Below is a small trained network, with its code and all its weights. Each question gives an input and a class and asks what happens when units are switched off, that is, made to give their printed mean instead of their output.

import numpy as np


def w(rows, s, z=0):
    codes = np.array(rows[::2]) - 128.0
    scale = np.full(codes.shape[1], s)
    scale[-1] = z or s
    return codes * scale


def norm(h):
    return h / np.sqrt((h * h).mean(-1, keepdims=True) + 1e-5)


def f(y):
    return y / 2 * (1 + np.tanh(0.7978845608 * (y + 0.044715 * y**3)))


def log_softmax(a):
    a = a - a.max(-1, keepdims=True)
    return a - np.log(np.exp(a).sum(-1, keepdims=True))


def net(x, mask):
    res = np.array(x, float).reshape(1, 6) / 4 @ E
    u = 0
    for l in range(2):
        y = f(norm(res) @ A[l][:, :-1].T + A[l][:, -1])
        res = res + np.where(mask[u : u + 15], y, B[l][:, -1]) @ B[l][:, :-1]
        u += 15
    return log_softmax(norm(res)[-1] @ U[:, :-1].T + U[:, -1])


A, B = {}, {}
E = w([
[1,186,199,55,85,195,188,159,59,36,142],'x0',
[110,70,188,57,81,202,128,85,78,214,194],'x1',
[143,154,89,91,83,94,110,135,66,160,77],'x2',
[127,153,137,121,130,118,100,112,121,126,138],'x3',
[165,85,111,110,100,113,163,168,113,114,90],'x4',
[14,94,198,146,21,61,50,98,190,150,67],'x5',
],0.0074)
A[0] = w([
[129,101,141,182,127,140,53,144,139,188,137,152],'0.n0',
[153,75,133,165,80,67,93,91,211,190,104,109],'0.n1',
[227,129,110,192,161,149,150,116,114,207,119,157],'0.n2',
[116,194,85,120,189,104,141,204,163,97,125,84],'0.n3',
[32,131,195,164,2,71,149,166,156,113,112,46],'0.n4',
[170,145,72,147,128,128,144,122,145,11,138,136],'0.n5',
[92,190,61,179,161,93,117,223,134,67,115,254],'0.n6',
[103,167,78,85,127,189,163,140,101,59,157,104],'0.n7',
[208,79,53,152,169,126,86,82,123,143,146,173],'0.n8',
[75,180,93,180,65,84,132,140,217,84,74,156],'0.n9',
[127,120,86,50,100,207,120,30,126,131,121,163],'0.n10',
[78,150,55,220,126,107,121,154,145,82,137,236],'0.n11',
[184,110,154,111,171,154,152,147,61,132,142,61],'0.n12',
[124,128,148,158,102,183,138,117,102,161,111,94],'0.n13',
[146,87,181,165,122,115,173,161,90,117,128,149],'0.n14',
],0.009,0.0054)
B[0] = w([
[186,97,111,127,96,114,157,159,151,127,115,183],'0.n0',
[121,194,84,129,102,56,199,206,214,164,173,220],'0.n1',
[67,140,214,125,135,171,64,53,116,111,110,228],'0.n2',
[84,118,187,109,130,133,139,170,147,213,106,181],'0.n3',
[96,148,222,124,164,188,55,49,112,136,105,223],'0.n4',
[139,165,154,102,120,118,102,141,153,163,77,196],'0.n5',
[115,173,173,138,190,84,167,92,153,148,99,254],'0.n6',
[129,159,112,94,88,76,165,188,113,136,158,192],'0.n7',
[102,83,122,120,161,177,49,79,75,62,118,234],'0.n8',
[166,99,4,132,110,138,104,114,132,2,164,225],'0.n9',
[169,79,113,136,138,135,113,159,168,109,127,189],'0.n10',
[139,170,99,179,124,127,142,108,48,162,76,221],'0.n11',
[134,140,110,126,85,122,95,101,193,138,162,172],'0.n12',
[167,114,122,95,163,136,100,177,108,115,127,136],'0.n13',
[132,158,99,124,131,112,54,146,135,103,113,145],'0.n14',
],0.0089,0.009)
A[1] = w([
[165,150,137,87,159,122,107,150,157,224,112,179],'1.n0',
[232,102,167,152,220,163,107,121,106,180,89,160],'1.n1',
[141,93,103,74,107,122,155,153,159,96,193,149],'1.n2',
[118,47,147,105,72,126,88,145,182,209,171,102],'1.n3',
[44,141,195,127,118,126,145,188,109,198,92,133],'1.n4',
[144,212,132,73,105,80,90,146,195,154,162,206],'1.n5',
[112,82,161,45,114,206,68,149,90,148,224,200],'1.n6',
[173,119,129,92,97,142,151,231,77,156,231,18],'1.n7',
[135,41,145,114,125,90,163,157,179,237,159,66],'1.n8',
[56,146,148,107,135,116,133,73,181,135,181,133],'1.n9',
[132,57,147,112,92,187,86,96,135,150,187,98],'1.n10',
[153,160,125,99,102,213,190,186,93,137,191,11],'1.n11',
[107,26,141,113,112,207,131,95,121,140,139,62],'1.n12',
[128,212,99,101,181,108,254,180,107,144,142,2],'1.n13',
[57,104,178,131,194,127,121,67,72,86,84,125],'1.n14',
],0.01,0.0036)
B[1] = w([
[69,194,196,125,124,152,147,225,143,94,168,167],'1.n0',
[58,158,189,30,73,146,92,122,101,78,82,183],'1.n1',
[108,121,161,112,177,139,90,72,18,39,87,162],'1.n2',
[159,176,190,12,205,130,181,208,73,146,155,187],'1.n3',
[254,93,89,95,121,85,47,145,170,176,166,169],'1.n4',
[129,78,121,196,146,121,217,127,135,163,154,201],'1.n5',
[114,30,40,242,103,153,129,84,137,182,167,248],'1.n6',
[58,158,124,206,228,180,158,66,53,35,83,167],'1.n7',
[84,236,183,132,190,57,188,157,110,100,96,158],'1.n8',
[174,148,116,100,160,115,136,203,74,159,101,173],'1.n9',
[183,82,125,82,20,75,134,168,155,226,183,201],'1.n10',
[121,127,94,217,144,136,177,84,63,75,28,158],'1.n11',
[152,81,107,118,44,119,64,176,181,148,133,177],'1.n12',
[152,78,177,107,62,78,212,200,164,190,251,174],'1.n13',
[146,183,159,18,158,166,127,141,126,60,76,225],'1.n14',
],0.0083,0.012)
U = w([
[98,201,182,69,172,158,91,113,131,45,37,250],'0',
[134,147,178,106,155,76,217,237,138,176,166,166],'1',
[137,8,147,70,57,183,45,141,127,183,161,145],'2',
[99,53,87,232,147,189,194,119,44,99,134,27],'3',
[121,103,24,247,126,68,136,111,209,122,96,5],'4',
],0.014,0.0024)

Each question gives the input, the list of numbers given to net, and the class t.
The units are the neurons (one row each of A and B). Each row of codes is followed by its name. A weight is (code - 128) times the scale printed after its matrix; where a second scale follows, it is the last column's (A, B and U).
mask holds one flag per neuron, layer by layer. A switched-off neuron (its flag False) gives its mean, the last column of its row in B, instead of its output. The means were averaged over made-up inputs and are rounded, as every weight is.
A unit's drop is (log p(t) with every unit on - log p(t) with that unit switched off) / (log p(t) with every unit on - log p(t) with every unit switched off).
The circuit of an input: a set's keep is (log p(t) with only the set's units on - log p(t) with every unit switched off) / (log p(t) with every unit on - log p(t) with every unit switched off). Starting from the 12 units with the biggest drops (on a tie, the unit counted first), units are removed one at a time, each time the one whose removal leaves the highest keep (on an exact tie, the one counted first), for as long as the keep stays at least 0.8.
circuit, biggest first: the units of the circuit, biggest drop first
top k neurons: the k neurons with the biggest drops, biggest first
k most important neurons of layer l: the k neurons of layer l with the biggest drops, biggest first
drop of u: that unit's drop, to one decimal
input [-7,1,0,-5,-6,-5], class 2: circuit, biggest first => (0.n8; 1.n7)
input [0,2,2,-1,1,5], class 1: circuit, biggest first => (0.n1)
input [4,1,5,1,2,4], class 2: top 2 neurons => (0.n6; 0.n11)
input [-4,1,5,2,8,-6], class 2: circuit, biggest first => (0.n8; 1.n7)
input [-1,-7,-6,7,-8,2], class 4: top 2 neurons => (0.n9; 0.n2)
input [0,1,-6,-1,0,6], class 1: top 3 neurons => (0.n1; 0.n8; 1.n6)
input [5,1,-4,1,8,-3], class 3: 2 most important neurons of layer 1 => (1.n7; 1.n11)
input [0,4,2,5,2,-6], class 2: 2 most important neurons of layer 0 => (0.n1; 0.n2)
input [-4,6,6,1,7,1], class 1: 2 most important neurons of layer 0 => (0.n1; 0.n9)
input [1,2,8,-6,-2,-3], class 3: top 2 neurons => (0.n4; 0.n7)
input [-1,-7,-4,6,-2,1], class 4: 4 most important neurons of layer 0 => (0.n9; 0.n4; 0.n2; 0.n8)
input [1,6,-6,-7,1,-8], class 3: top 2 neurons => (0.n7; 0.n4)
input [-5,-4,4,5,0,0], class 0: top 2 neurons => (0.n8; 0.n2)
input [-1,1,0,-7,0,-7], class 2: top neuron => (0.n12)
input [0,4,7,-3,-7,-6], class 2: top 2 neurons => (0.n1; 0.n2)
input [-1,-2,-6,-3,-6,3], class 4: drop of 0.n9 => 0.3
input [-8,8,-2,2,2,4], class 1: drop of 0.n1 => 0.5
input [6,4,-8,-4,-7,5], class 2: drop of 0.n0 => 0.0
